Here is a tiny trained network, its code and every weight. The questions are about switching its units off for an input and a class, where a switched-off unit gives its printed mean instead of its output.

import numpy as np


def w(rows, s, z=0):
    codes = np.array(rows[::2]) - 128.0
    scale = np.full(codes.shape[1], s)
    scale[-1] = z or s
    return codes * scale


def f(y):
    return y / 2 * (1 + np.tanh(0.7978845608 * (y + 0.044715 * y**3)))


def log_softmax(a):
    a = a - a.max(-1, keepdims=True)
    return a - np.log(np.exp(a).sum(-1, keepdims=True))


def net(x, mask):
    res = np.array(x, float).reshape(1, 5) / 4 @ E
    y = f(res @ A[0][:, :-1].T + A[0][:, -1])
    res = res + np.where(mask, y, B[0][:, -1]) @ B[0][:, :-1]
    return log_softmax(res[-1] @ U[:, :-1].T + U[:, -1])


A, B = {}, {}
E = w([
[125,132,137,126,135,130],'x0',
[47,95,199,117,16,207],'x1',
[108,172,172,124,152,131],'x2',
[121,255,74,228,70,193],'x3',
[207,248,141,34,32,4],'x4',
],0.0076)
A[0] = w([
[26,122,105,130,164,204,104],'N1',
[153,171,74,162,131,161,118],'N2',
[241,182,188,64,61,146,121],'N3',
[128,159,143,118,63,74,85],'N4',
[187,157,141,153,183,120,254],'N5',
[167,184,127,168,145,174,37],'N6',
[102,175,136,229,22,145,118],'N7',
[9,115,158,55,12,183,71],'N8',
[179,65,212,47,122,164,126],'N9',
],0.011,0.007)
B[0] = w([
[127,67,104,190,206,139,233],'N1',
[183,83,191,60,67,77,196],'N2',
[163,150,92,238,161,216,253],'N3',
[216,85,152,195,217,138,194],'N4',
[36,254,91,90,56,83,238],'N5',
[210,57,143,67,206,134,159],'N6',
[140,29,211,85,85,92,254],'N7',
[99,245,35,10,123,201,254],'N8',
[136,84,222,134,93,106,220],'N9',
],0.009,0.0087)
U = w([
[121,200,48,50,127,122,129],'0',
[149,147,121,232,152,158,55],'1',
[141,134,248,83,91,69,64],'2',
[90,175,143,148,73,119,254],'3',
],0.012,0.0083)

Each question gives the input, the list of numbers given to net, and the class t.
The units are the neurons (one row each of A and B). Each row of codes is followed by its name. A weight is (code - 128) times the scale printed after its matrix; where a second scale follows, it is the last column's (A, B and U).
mask holds one flag per neuron, in row order. A switched-off neuron (its flag False) gives its mean, the last column of its row in B, instead of its output. The means were averaged over made-up inputs and are rounded, as every weight is.
A unit's drop is (log p(t) with every unit on - log p(t) with that unit switched off) / (log p(t) with every unit on - log p(t) with every unit switched off).
The circuit of an input: a set's keep is (log p(t) with only the set's units on - log p(t) with every unit switched off) / (log p(t) with every unit on - log p(t) with every unit switched off). Starting from all 9 units, units are removed one at a time, each time the one whose removal leaves the highest keep (on an exact tie, the one counted first), for as long as the keep stays at least 0.8.
units of the circuit, in order: the units of the circuit, biggest drop first
unit that matters most: the unit with the biggest drop
top k neurons: the k neurons with the biggest drops, biggest first
drop when u is switched off: that unit's drop, to one decimal
input [8,8,3,2,2], class 0: unit that matters most	N8
input [8,-3,6,-5,3], class 3: units of the circuit, in order	(N7, N8, N2, N5)
input [-8,8,1,-7,1], class 0: top 2 neurons	(N8, N7)
input [2,4,7,5,6], class 1: top 2 neurons	(N3, N4)
input [-2,2,-7,4,-3], class 2: top 2 neurons	(N3, N7)
input [4,6,6,8,6], class 2: top 2 neurons	(N7, N4)
input [-6,5,-8,5,6], class 1: top 3 neurons	(N3, N4, N5)
input [-4,7,2,2,-7], class 0: top 2 neurons	(N8, N3)
input [-3,5,2,5,-5], class 0: top 3 neurons	(N8, N9, N3)
input [-8,-6,-4,1,-6], class 3: units of the circuit, in order	(N3, N5)
input [4,6,-5,6,-1], class 0: top 3 neurons	(N8, N9, N4)
input [-1,-6,-5,-4,-6], class 0: top 3 neurons	(N3, N5, N4)
input [-5,3,3,-7,-7], class 1: top 4 neurons	(N1, N7, N2, N5)
input [7,-3,-8,7,6], class 2: top 4 neurons	(N2, N7, N8, N1)
input [1,-8,1,-7,-7], class 0: units of the circuit, in order	(N5)
input [-3,-4,-2,5,6], class 1: drop when N8 is switched off	0.5
input [4,-3,8,-4,7], class 1: drop when N5 is switched off	0.0
input [2,5,-6,8,-4], class 2: drop when N7 is switched off	1.0
